Below is a small trained network, with its code and all its weights. Each question gives an input and a target symbol and asks what happens when units are switched off, that is, made to give their printed mean instead of their output.

import numpy as np


def w(rows, s, z=0):
    codes = np.array(rows[::2]) - 128.0
    scale = np.full(codes.shape[1], s)
    scale[-1] = z or s
    return codes * scale


def f(y):
    return y / 2 * (1 + np.tanh(0.7978845608 * (y + 0.044715 * y**3)))


def softmax(a):
    e = np.exp(a - a.max(-1, keepdims=True))
    return e / e.sum(-1, keepdims=True)


def log_softmax(a):
    a = a - a.max(-1, keepdims=True)
    return a - np.log(np.exp(a).sum(-1, keepdims=True))


def net(x, mask):
    ids = ['ΓΔΣΦΩβεζηθλμπτψ'.index(c) for c in x.split()]
    T = len(ids)
    res = E[ids] + P[:T]
    u = 0
    for l in range(2):
        r = res
        for j in range(2):
            rows = slice(2 * j, 2 * j + 2)
            q, k, v = (r @ M[l][rows].T for M in (Q, K, V))
            z = softmax(np.where(np.tri(T) > 0, q @ k.T / 2**0.5, -1e9)) @ v
            o = O[l][rows]
            res = res + np.where(mask[u + j], z, o[:, -1]) @ o[:, :-1]
        u += 2
        y = f(res @ A[l][:, :-1].T + A[l][:, -1])
        res = res + np.where(mask[u : u + 8], y, B[l][:, -1]) @ B[l][:, :-1]
        u += 8
    return log_softmax(res[-1] @ U[:, :-1].T + U[:, -1])


Q, K, V, O, A, B = {}, {}, {}, {}, {}, {}
E = w([
[188,128,121,135,42,210,154],'Γ',
[93,110,108,89,254,85,71],'Δ',
[175,85,226,107,171,168,131],'Σ',
[161,115,74,164,100,128,85],'Φ',
[236,108,159,96,111,58,55],'Ω',
[110,170,82,169,183,100,183],'β',
[132,144,174,164,146,125,31],'ε',
[87,84,101,54,89,195,85],'ζ',
[184,212,111,77,133,130,72],'η',
[117,205,127,133,138,204,145],'θ',
[207,121,136,195,231,99,85],'λ',
[118,175,180,77,134,135,109],'μ',
[174,52,105,76,173,130,125],'π',
[190,178,107,158,125,225,19],'τ',
[118,180,2,98,149,91,47],'ψ',
],0.018)
P = w([
[44,114,171,135,53,128,223],'0',
[190,125,84,60,180,252,181],'1',
[193,120,75,54,186,253,172],'2',
[206,111,76,66,189,255,160],'3',
[204,119,69,63,197,248,163],'4',
[215,118,72,60,210,246,161],'5',
],0.007)
Q[0] = w([
[8,112,158,176,136,2,124],'L0H0',
[177,193,52,160,206,191,141],'L0H0',
[90,176,169,149,125,86,171],'L0H1',
[63,139,112,129,50,10,152],'L0H1',
],0.0098)
K[0] = w([
[223,103,68,77,215,207,146],'L0H0',
[64,143,161,164,3,75,140],'L0H0',
[176,101,25,73,157,167,92],'L0H1',
[208,202,81,122,240,209,95],'L0H1',
],0.0074)
V[0] = w([
[88,134,55,171,85,95,62],'L0H0',
[188,29,104,252,87,172,108],'L0H0',
[255,96,72,69,151,74,145],'L0H1',
[239,213,83,114,197,226,98],'L0H1',
],0.0056)
O[0] = w([
[85,185,186,232,105,196,2,82],'L0H0',
[252,119,61,200,37,143,127,39],'L0H0',
[190,111,151,49,39,190,72,6],'L0H1',
[90,202,231,47,40,56,194,142],'L0H1',
],0.0068,0.0023)
A[0] = w([
[178,102,182,125,170,168,152,2],'L0N0',
[121,175,97,154,174,255,200,95],'L0N1',
[136,103,134,166,112,52,161,91],'L0N2',
[178,157,168,68,126,151,85,126],'L0N3',
[81,143,37,85,106,51,69,21],'L0N4',
[141,145,122,135,104,168,209,51],'L0N5',
[188,81,190,153,186,82,83,97],'L0N6',
[159,184,119,131,91,91,104,114],'L0N7',
],0.0095,0.0079)
B[0] = w([
[74,76,80,153,111,87,67,128],'L0N0',
[75,93,94,97,73,3,67,254],'L0N1',
[253,115,133,90,129,62,112,119],'L0N2',
[78,169,78,83,116,83,132,197],'L0N3',
[39,13,228,201,93,144,133,145],'L0N4',
[109,56,155,134,127,61,85,140],'L0N5',
[106,136,153,95,52,74,63,163],'L0N6',
[118,117,108,190,178,191,189,135],'L0N7',
],0.0072,0.0088)
Q[1] = w([
[187,111,94,160,124,127,151],'L1H0',
[155,83,254,209,104,193,225],'L1H0',
[132,103,143,157,148,135,106],'L1H1',
[120,152,12,71,167,117,75],'L1H1',
],0.012)
K[1] = w([
[191,105,134,115,155,122,132],'L1H0',
[156,140,1,54,172,114,38],'L1H0',
[123,161,106,79,165,134,162],'L1H1',
[102,106,186,174,119,131,182],'L1H1',
],0.014)
V[1] = w([
[91,86,133,81,75,177,151],'L1H0',
[87,132,190,130,78,94,91],'L1H0',
[148,86,141,124,186,105,58],'L1H1',
[128,129,2,86,148,62,68],'L1H1',
],0.0098)
O[1] = w([
[85,93,149,187,129,236,202,198],'L1H0',
[202,104,192,255,100,99,196,254],'L1H0',
[143,30,248,155,70,112,126,137],'L1H1',
[53,120,141,159,32,101,198,191],'L1H1',
],0.0068,0.0052)
A[1] = w([
[165,195,171,168,84,89,94,53],'L1N0',
[160,176,65,132,121,145,130,29],'L1N1',
[102,213,109,216,62,152,147,40],'L1N2',
[56,113,204,153,175,216,169,45],'L1N3',
[141,136,235,111,171,133,253,2],'L1N4',
[79,189,140,163,180,44,197,37],'L1N5',
[189,128,163,144,131,201,16,89],'L1N6',
[161,57,145,154,124,113,53,8],'L1N7',
],0.0061,0.0065)
B[1] = w([
[102,193,53,99,143,47,108,153],'L1N0',
[125,62,121,109,175,66,138,100],'L1N1',
[132,172,2,61,96,43,45,163],'L1N2',
[142,180,90,45,185,155,158,172],'L1N3',
[41,90,137,121,108,48,119,136],'L1N4',
[184,122,127,131,143,165,60,255],'L1N5',
[149,71,127,40,132,181,160,182],'L1N6',
[93,73,62,133,110,172,144,132],'L1N7',
],0.007,0.0016)
U = w([
[175,112,112,134,2,135,170,68],'Γ',
[104,117,136,86,231,111,112,99],'Δ',
[114,69,213,80,99,111,110,99],'Σ',
[214,123,69,187,103,185,177,186],'Φ',
[222,142,156,55,73,91,137,99],'Ω',
[136,155,117,182,154,50,249,157],'β',
[150,191,217,168,107,206,56,254],'ε',
[109,103,110,51,86,209,144,118],'ζ',
[182,205,96,94,133,138,163,160],'η',
[61,152,95,104,101,57,111,52],'θ',
[207,95,139,178,151,76,61,111],'λ',
[113,192,184,56,119,151,189,168],'μ',
[201,49,114,68,154,134,200,149],'π',
[144,157,62,131,96,169,34,63],'τ',
[58,101,93,196,133,182,124,127],'ψ',
],0.009,0.0074)

Each question gives the input, a string of symbols that net reads in full, and the target symbol t.
The units are the heads (2 rows each of Q, K, V and O) and the neurons (one row each of A and B). Each row of codes is followed by its name. A weight is (code - 128) times the scale printed after its matrix; where a second scale follows, it is the last column's (O, A, B and U).
mask holds one flag per unit, layer by layer, with each layer's heads first. A switched-off unit (its flag False) gives its mean, the last column of its rows in O or B, instead of its output. The means were averaged over made-up inputs and are rounded, as every weight is.
A unit's drop is (log p(t) with every unit on - log p(t) with that unit switched off) / (log p(t) with every unit on - log p(t) with every unit switched off).
unit that matters most: the unit with the biggest drop
k most important neurons: the k neurons with the biggest drops, biggest first
k most important neurons of layer l: the k neurons of layer l with the biggest drops, biggest first
heads that matter: for each layer, one digit per head in row order, 1 if its drop is at least 0.15 and else 0, layers parted by /
input ε ε ε π θ, target λ: most important neuron : (L0N1)
input Γ λ ψ, target Φ: 2 most important neurons of layer 0 : (L0N5; L0N1)
input ψ Ω ψ π β η, target ε: heads that matter : 10 / 11
input θ λ ψ π Σ π, target β: heads that matter : 01 / 10
input β β Δ θ ζ, target θ: heads that matter : 01 / 11
input Γ Δ Φ Φ, target Φ: heads that matter : 00 / 00
input θ β τ ζ λ, target β: 2 most important neurons : (L0N1; L0N5)
input μ π η Σ Σ θ, target Δ: heads that matter : 10 / 01
input Σ Φ θ μ Ω, target π: heads that matter : 10 / 11
input Ω ζ η Δ Φ, target Γ: heads that matter : 01 / 01
input Σ β μ θ Φ, target π: 2 most important neurons of layer 0 : (L0N1; L0N3)
input τ Φ η Δ, target η: heads that matter : 11 / 01
input π ζ Φ, target ζ: heads that matter : 01 / 10
input Δ μ Ω ψ λ, target Σ: unit that matters most : L1H1
input Ω ψ Σ, target Γ: heads that matter : 01 / 01
input Σ τ ψ λ μ λ, target π: 3 most important neurons : (L0N1; L0N3; L1N7)
input β ζ π Σ, target θ: 2 most important neurons : (L0N0; L0N6)
input Φ π Γ, target τ: heads that matter : 10 / 10
input Ω θ ψ Φ, target Γ: 2 most important neurons : (L0N3; L0N4)
input ε ε θ Δ, target λ: unit that matters most : L1H0
input Ω β ψ Γ τ, target Γ: 2 most important neurons : (L0N1; L0N6)
input ζ λ μ Σ, target ψ: heads that matter : 01 / 10
input Δ π η Γ Δ, target Σ: 2 most important neurons of layer 0 : (L0N6; L0N7)
input μ ψ η, target Δ: heads that matter : 11 / 01
input Γ η Ω ψ, target Φ: heads that matter : 10 / 00
input β π Γ ε θ, target θ: heads that matter : 00 / 00
input π ε θ η θ, target ζ: unit that matters most : L1H0
input ψ β θ Γ τ ζ, target ε: 2 most important neurons of layer 0 : (L0N4; L0N1)
input θ π η ψ, target ψ: 2 most important neurons : (L0N4; L1N5)
input θ θ Δ, target β: 2 most important neurons : (L0N1; L0N5)
